Here is a tiny trained network, its code and every weight. The questions are about switching its units off for an input and a class, where a switched-off unit gives its printed mean instead of its output.

import numpy as np


def w(rows, s, z=0):
    codes = np.array(rows[::2]) - 128.0
    scale = np.full(codes.shape[1], s)
    scale[-1] = z or s
    return codes * scale


def norm(h):
    return h / np.sqrt((h * h).mean(-1, keepdims=True) + 1e-5)


def f(y):
    return y / 2 * (1 + np.tanh(0.7978845608 * (y + 0.044715 * y**3)))


def log_softmax(a):
    a = a - a.max(-1, keepdims=True)
    return a - np.log(np.exp(a).sum(-1, keepdims=True))


def net(x, mask):
    res = np.array(x, float).reshape(1, 7) / 4 @ E
    u = 0
    for l in range(4):
        y = f(norm(res) @ A[l][:, :-1].T + A[l][:, -1])
        res = res + np.where(mask[u : u + 10], y, B[l][:, -1]) @ B[l][:, :-1]
        u += 10
    return log_softmax(norm(res)[-1] @ U[:, :-1].T + U[:, -1])


A, B = {}, {}
E = w([
[173,229,201,159,59,238],'x0',
[127,128,125,128,127,128],'x1',
[102,166,131,190,79,31],'x2',
[12,117,88,201,153,182],'x3',
[33,105,237,67,96,102],'x4',
[100,145,34,59,3,156],'x5',
[126,124,130,127,128,128],'x6',
],0.0012)
A[0] = w([
[118,135,108,144,142,125,13],'L0N0',
[124,170,82,65,211,184,165],'L0N1',
[145,48,149,125,178,181,255],'L0N2',
[114,180,203,137,64,183,80],'L0N3',
[165,202,104,122,114,197,93],'L0N4',
[100,202,88,170,44,11,158],'L0N5',
[90,228,152,235,123,4,36],'L0N6',
[222,119,207,41,55,39,118],'L0N7',
[177,71,238,232,180,144,10],'L0N8',
[107,22,125,133,152,59,82],'L0N9',
],0.0032,0.00082)
B[0] = w([
[58,122,178,152,113,103,88],'L0N0',
[151,88,194,146,96,188,199],'L0N1',
[133,135,162,68,71,188,244],'L0N2',
[139,151,107,150,100,47,192],'L0N3',
[109,96,90,100,133,48,191],'L0N4',
[151,47,120,57,133,237,227],'L0N5',
[177,78,193,88,160,254,204],'L0N6',
[175,98,114,95,131,99,255],'L0N7',
[104,157,75,74,153,114,204],'L0N8',
[119,205,128,148,108,113,186],'L0N9',
],0.0032,0.00097)
A[1] = w([
[154,130,212,126,154,116,1],'L1N0',
[179,219,214,205,116,170,126],'L1N1',
[103,125,102,234,86,117,80],'L1N2',
[135,230,168,166,81,179,89],'L1N3',
[177,165,104,210,162,58,29],'L1N4',
[101,111,161,25,130,204,133],'L1N5',
[149,66,85,173,155,93,227],'L1N6',
[96,58,114,103,207,105,233],'L1N7',
[79,4,90,77,172,117,133],'L1N8',
[71,123,49,75,241,52,9],'L1N9',
],0.0035,0.00075)
B[1] = w([
[84,108,116,147,133,201,132],'L1N0',
[134,216,94,105,81,81,194],'L1N1',
[171,60,102,128,172,103,109],'L1N2',
[164,125,147,188,80,35,169],'L1N3',
[101,60,172,127,112,210,91],'L1N4',
[207,133,145,163,134,215,249],'L1N5',
[220,202,140,120,54,166,157],'L1N6',
[197,193,171,157,43,82,201],'L1N7',
[153,202,196,179,3,142,217],'L1N8',
[142,251,125,198,118,119,133],'L1N9',
],0.0024,0.0014)
A[2] = w([
[44,145,131,192,126,180,145],'L2N0',
[181,152,86,142,172,214,82],'L2N1',
[72,116,96,182,140,183,101],'L2N2',
[108,85,56,93,98,147,145],'L2N3',
[42,164,104,189,138,155,82],'L2N4',
[198,172,145,61,122,38,153],'L2N5',
[142,179,125,142,32,110,166],'L2N6',
[149,143,188,168,254,94,166],'L2N7',
[52,117,220,44,115,95,254],'L2N8',
[53,112,79,182,138,153,101],'L2N9',
],0.0042,0.00081)
B[2] = w([
[210,61,124,121,153,115,190],'L2N0',
[124,113,163,196,95,137,226],'L2N1',
[157,79,121,32,191,87,149],'L2N2',
[67,171,216,109,83,151,159],'L2N3',
[151,96,59,85,169,83,158],'L2N4',
[147,94,56,125,183,129,251],'L2N5',
[102,209,200,118,219,88,249],'L2N6',
[29,159,109,3,8,155,175],'L2N7',
[171,111,41,235,131,178,198],'L2N8',
[210,155,94,63,180,125,130],'L2N9',
],0.0033,0.0018)
A[3] = w([
[236,143,146,121,80,115,69],'L3N0',
[110,153,152,254,97,151,98],'L3N1',
[164,198,164,157,205,92,222],'L3N2',
[170,143,79,194,102,200,115],'L3N3',
[114,160,156,135,168,157,60],'L3N4',
[150,139,80,233,146,153,252],'L3N5',
[140,131,223,148,181,106,68],'L3N6',
[90,164,74,76,26,115,228],'L3N7',
[148,186,120,196,190,99,124],'L3N8',
[134,93,108,118,224,91,92],'L3N9',
],0.0037,0.00037)
B[3] = w([
[62,48,74,192,255,152,252],'L3N0',
[201,58,91,174,176,109,172],'L3N1',
[56,165,104,45,172,48,191],'L3N2',
[27,116,183,146,74,85,226],'L3N3',
[133,175,134,44,120,70,132],'L3N4',
[80,87,144,186,46,56,182],'L3N5',
[224,149,172,87,107,186,128],'L3N6',
[75,163,194,55,139,157,176],'L3N7',
[86,138,217,153,113,40,166],'L3N8',
[237,118,63,120,157,185,131],'L3N9',
],0.0023,0.002)
U = w([
[240,70,24,42,214,140,209],'0',
[64,210,172,14,60,197,175],'1',
[107,228,132,126,160,2,158],'2',
[176,72,211,171,106,218,77],'3',
[95,76,106,225,84,103,2],'4',
],0.0077,0.00095)

Each question gives the input, the list of numbers given to net, and the class t.
The units are the neurons (one row each of A and B). Each row of codes is followed by its name. A weight is (code - 128) times the scale printed after its matrix; where a second scale follows, it is the last column's (A, B and U).
mask holds one flag per neuron, layer by layer. A switched-off neuron (its flag False) gives its mean, the last column of its row in B, instead of its output. The means were averaged over made-up inputs and are rounded, as every weight is.
A unit's drop is (log p(t) with every unit on - log p(t) with that unit switched off) / (log p(t) with every unit on - log p(t) with every unit switched off).
The circuit of an input: a set's keep is (log p(t) with only the set's units on - log p(t) with every unit switched off) / (log p(t) with every unit on - log p(t) with every unit switched off). Starting from the 12 units with the biggest drops (on a tie, the unit counted first), units are removed one at a time, each time the one whose removal leaves the highest keep (on an exact tie, the one counted first), for as long as the keep stays at least 0.8.
units of the circuit, in order: the units of the circuit, biggest drop first
unit that matters most: the unit with the biggest drop
top k neurons: the k neurons with the biggest drops, biggest first
top k neurons in layer l: the k neurons of layer l with the biggest drops, biggest first
input [2,2,-4,5,5,-4,0], class 0: top 3 neurons in layer 1 : L1N6, L1N8, L1N0
input [1,2,-3,6,7,-8,-3], class 1: top 2 neurons : L2N7, L2N5
input [5,-3,-8,-1,7,3,8], class 3: units of the circuit, in order : L2N8, L2N7
input [5,3,-2,-2,7,-8,-3], class 1: unit that matters most : L2N7
input [-5,7,-2,-1,-5,4,-6], class 2: top 2 neurons : L0N6, L2N6
input [7,7,5,3,-7,6,-3], class 2: units of the circuit, in order : L2N6, L1N3
input [2,8,5,-6,7,-6,0], class 4: top 2 neurons in layer 1 : L1N0, L1N2
input [4,-8,-4,3,-7,-5,-2], class 4: top 2 neurons : L2N1, L2N6
input [-6,-1,3,-2,6,-8,8], class 1: top 2 neurons : L2N7, L0N6
input [1,8,-1,-1,2,-1,-1], class 4: top 2 neurons in layer 2 : L2N8, L2N2
input [-1,2,8,4,-8,0,-1], class 3: units of the circuit, in order : L0N6, L0N5, L2N5
input [-2,-5,3,-4,5,1,8], class 4: top 3 neurons : L2N8, L2N2, L2N0
input [2,-4,-4,-1,3,-4,-8], class 1: top 4 neurons : L2N7, L0N8, L1N5, L0N5
input [8,-5,-4,-7,2,3,-3], class 2: unit that matters most : L0N5
input [-6,1,-6,-4,-7,7,-7], class 1: top 2 neurons in layer 2 : L2N3, L2N8
input [1,-8,-3,-5,2,4,7], class 0: top 2 neurons : L0N7, L2N7
input [4,1,2,6,-6,5,5], class 0: units of the circuit, in order : L2N2, L2N9, L1N8
input [-4,7,-4,4,8,3,7], class 4: top 2 neurons : L2N8, L0N6
input [4,5,-8,2,0,4,-7], class 3: units of the circuit, in order : L2N7, L2N1
input [7,-5,7,-8,-6,6,-3], class 0: unit that matters most : L0N7
input [-8,0,2,-6,0,6,5], class 2: units of the circuit, in order : L1N8, L1N9, L2N6
input [8,-1,7,6,5,5,3], class 2: top 2 neurons in layer 2 : L2N6, L2N7
input [8,4,6,7,5,5,2], class 2: top 4 neurons : L0N3, L1N3, L2N6, L2N7
input [-7,-6,-7,6,1,3,-7], class 2: top 2 neurons in layer 3 : L3N2, L3N8
input [-1,-4,2,-5,-7,4,-4], class 4: top 2 neurons : L2N7, L2N2
input [6,6,4,-3,4,4,6], class 2: units of the circuit, in order : L0N3, L2N6
input [1,-6,7,-2,4,-2,2], class 3: units of the circuit, in order : L0N6
